Questions about the matrix below.
1) Which number is the third largest entry?
2) Which number is the largest entry?
3) Which number is the entry just right of 4?
4) Which number is the entry just left of 63?
[[19, 31, 0, 75, 32, 17], [33, 63, 79, 4, 39, 38]]
1) 63
2) 79
3) 39
4) 33

-1.53,-1.13,-1.39,-0.59
0.12,1.14,0.72,1.63
The second entry in reading order is -1.13
Give the top-left entry.
Answer: -1.53
The largest entry in the last column: 1.63
The entry directly above 0.72 -> -1.39
The entry just left of the largest entry: 0.72

A =
[[ 16  19  18  18  11  11  19  15  15  11]
 [ 19  29  28  28  10  10  28  24  25  19]
 [ 54  62  55  52 -23 -25  61  50  52  42]
 [ 19  20  19  19   7   7  20  16  16  12]
 [-28 -27 -20 -16  53  55 -27 -21 -24 -21]
 [ 48  41  36  32 -22 -24  43  32  33  26]
 [ -9 -10  -6  -4  34  35 -10  -8 -10 -10]
 [ 33  21  18  16  -8  -9  23  16  15  11]]
The first entry in reading order is 16
The entry in the bottom-right corner: 11
The largest entry: 62
The top entry of the column that holds the largest entry: 19
Which number is the bottom-left entry?
Answer: 33
The entry directly above the smallest entry is 19
The second largest entry is 61
The entry just right of -20 -> -16
Which number is the entry directly below the smallest entry?
Answer: 48
Which number is the third-last entry, reading row by row?
Answer: 16
Which number is the smallest entry in the last column?
Answer: -21
Which number is the entry directly above 42?
Answer: 19
The 1st entry on the diagonal from the top-right corner -> 11
Which number is the entry directly above -22?
Answer: 53
Which number is the fifth-last entry, reading row by row?
Answer: -9
Which number is the entry directly above 23?
Answer: -10
The entry just left of 62 -> 54
Which number is the fourth-last entry, reading row by row?
Answer: 23
Which number is the entry just right of the largest entry?
Answer: 55
Which number is the last entry in the row that holds the largest entry?
Answer: 42
The entry directly above -4: 32
The third entry in reading order is 18
The entry directly below -20: 36
The 5th entry, reading row by row: 11
Which number is the entry directly below 26?
Answer: -10

Questions about the row below.
1) What is the entry just left of -100.211?
2) What is the second entry from the left?
3) What is the third entry from the left?
4) What is the second entry from the right?
5) What is the last entry?
6) What is the 4th entry?
7) What is the smallest entry?
8) What is the entry just left of the centre entry?
array([ -56.873, -100.211,    5.992,  -43.037, -170.835,  -99.563,
        -63.796,  -51.868,   10.566, -101.455,  155.166,  -70.108,
        -72.868,  -44.049,  -57.812])
1) -56.873
2) -100.211
3) 5.992
4) -44.049
5) -57.812
6) -43.037
7) -170.835
8) -63.796

arr =
-33,-32,-21,-14,-8,70,72,-24,-17,-19,-18
-6,14,17,17,18,24,24,17,14,13,9
-35,-26,-33,-25,-21,60,63,-32,-27,-31,-28
-29,-28,-13,-7,-1,67,69,-16,-10,-12,-11
-45,-40,-51,-42,-37,72,75,-50,-42,-47,-42
-16,-9,8,11,15,50,52,4,7,6,4
-27,-2,-30,-26,-25,32,33,-25,-25,-31,-28
6,38,33,30,28,0,-1,34,26,26,19
5,17,45,44,46,27,28,40,37,39,32
15,41,55,50,49,1,0,53,44,46,37
9,27,49,46,47,17,17,45,40,42,34
The last entry, reading row by row is 34
Read off the 3rd entry on the main diagonal.
Answer: -33
The smallest entry in the last column -> -42
Read off the entry just right of the largest entry.
Answer: -50
The largest entry in the last column: 37
The entry just right of 1 -> 0
The entry in the bottom-left corner is 9
Read off the largest entry.
Answer: 75
The entry in the top-left corner: -33
Read off the top entry of the column that holds the smallest entry.
Answer: -21
Read off the third entry on the diagonal from the top-right corner.
Answer: -27
The second entry, reading row by row is -32
The entry directly above -40 -> -28
Read off the 2nd entry from the end, reading row by row.
Answer: 42
The entry just left of the centre entry: 15
The top entry of the column that holds the largest entry: 72
The entry directly below the centre entry -> 32
Read off the first entry in the row that holds the smallest entry.
Answer: -45
The smallest entry is -51
Read off the entry directly below the smallest entry.
Answer: 8
Read off the bottom entry of the column that holds the largest entry.
Answer: 17
Read off the 3rd smallest entry.
Answer: -47
Read off the entry just left of the smallest entry.
Answer: -40
Read off the entry in the top-right corner.
Answer: -18
The fourth entry from the end, reading row by row is 45
Read off the entry directly above -37.
Answer: -1
Read off the entry just right of 39.
Answer: 32
Read off the entry directly above the smallest entry.
Answer: -13

B = [[-34, -4, -13, -22, 28, -6, 37, -27, -8], [-12, 24, -26, 28, 28, 25, -10, -1, -40], [-51, -40, -27, -33, 14, -26, 3, 10, -2], [-35, -7, 39, 37, -11, 13, 23, -37, -22], [34, 20, 39, -9, -42, 11, 21, 13, 49], [-7, -31, 6, -9, -17, -37, -57, 34, 7], [25, 32, 33, -5, -38, 28, 37, 2, 47], [-36, -3, -1, -15, 18, 5, 42, -31, -7], [-7, -32, -8, -16, -8, -37, -46, 35, 8], [24, 41, -18, 13, 22, 39, 4, 23, -3], [-30, -8, 52, 69, -27, 10, -2, -31, -35]]
The entry just left of 21 is 11
Report the entry just left of 7.
Answer: 34
Report the entry at the centre.
Answer: -17
The largest entry -> 69
The entry just right of 6: -9
Report the entry just right of the centre entry.
Answer: -37
The entry just right of -51 -> -40
Report the entry just left of 33.
Answer: 32

X =
[[ 26  62  16  42 -42 -31 -12 -34  16  27  16 -24]
 [ 26  56  40 -55 -39  -7   8   4  -6  15 -19 -31]
 [-43  34  16 -48  11 -21  28  46  16  15 -19  33]
 [ 43   9  16  80 -19 -42  14   4  32  15  14 -27]
 [ 11 -56 -26  13 -22  -7  57  23  16  14 -46  43]
 [ 32 -23  16  75 -22   0  -7   4  23  31 -19 -50]
 [ 26 -14  -8  42 -22 -13  44  82  -8  15 -20 -23]
 [ -9   9  27  54 -39  16  14  -8 -30  15  -3 -68]
 [ 26  37  54  23 -48  -7   6 -23  41  38 -19 -27]]
Rows and columns are numbered from 0.
The entry in row 2 and column 0 is -43
Which number is the entry at row 0, column 0? 26
The entry just left of the largest entry is 44
Which number is the entry at row 0, column 1? 62
The entry directly above the largest entry is 4
Which number is the maximum? 82
Which number is the entry at row 2, column 1? 34
The entry in row 1 and column 0 is 26
Which number is the top-right entry? -24
The bottom-right entry is -27
Which number is the entry directly below -20? -3
Which number is the entry just right of 8? 4
The entry in the bottom-left corner: 26
The entry at row 0, column 2: 16
The entry at row 1, column 2 is 40
The top entry of the column that holds the largest entry -> -34
Which number is the entry directly above 80? -48
The entry directly below the largest entry: -8
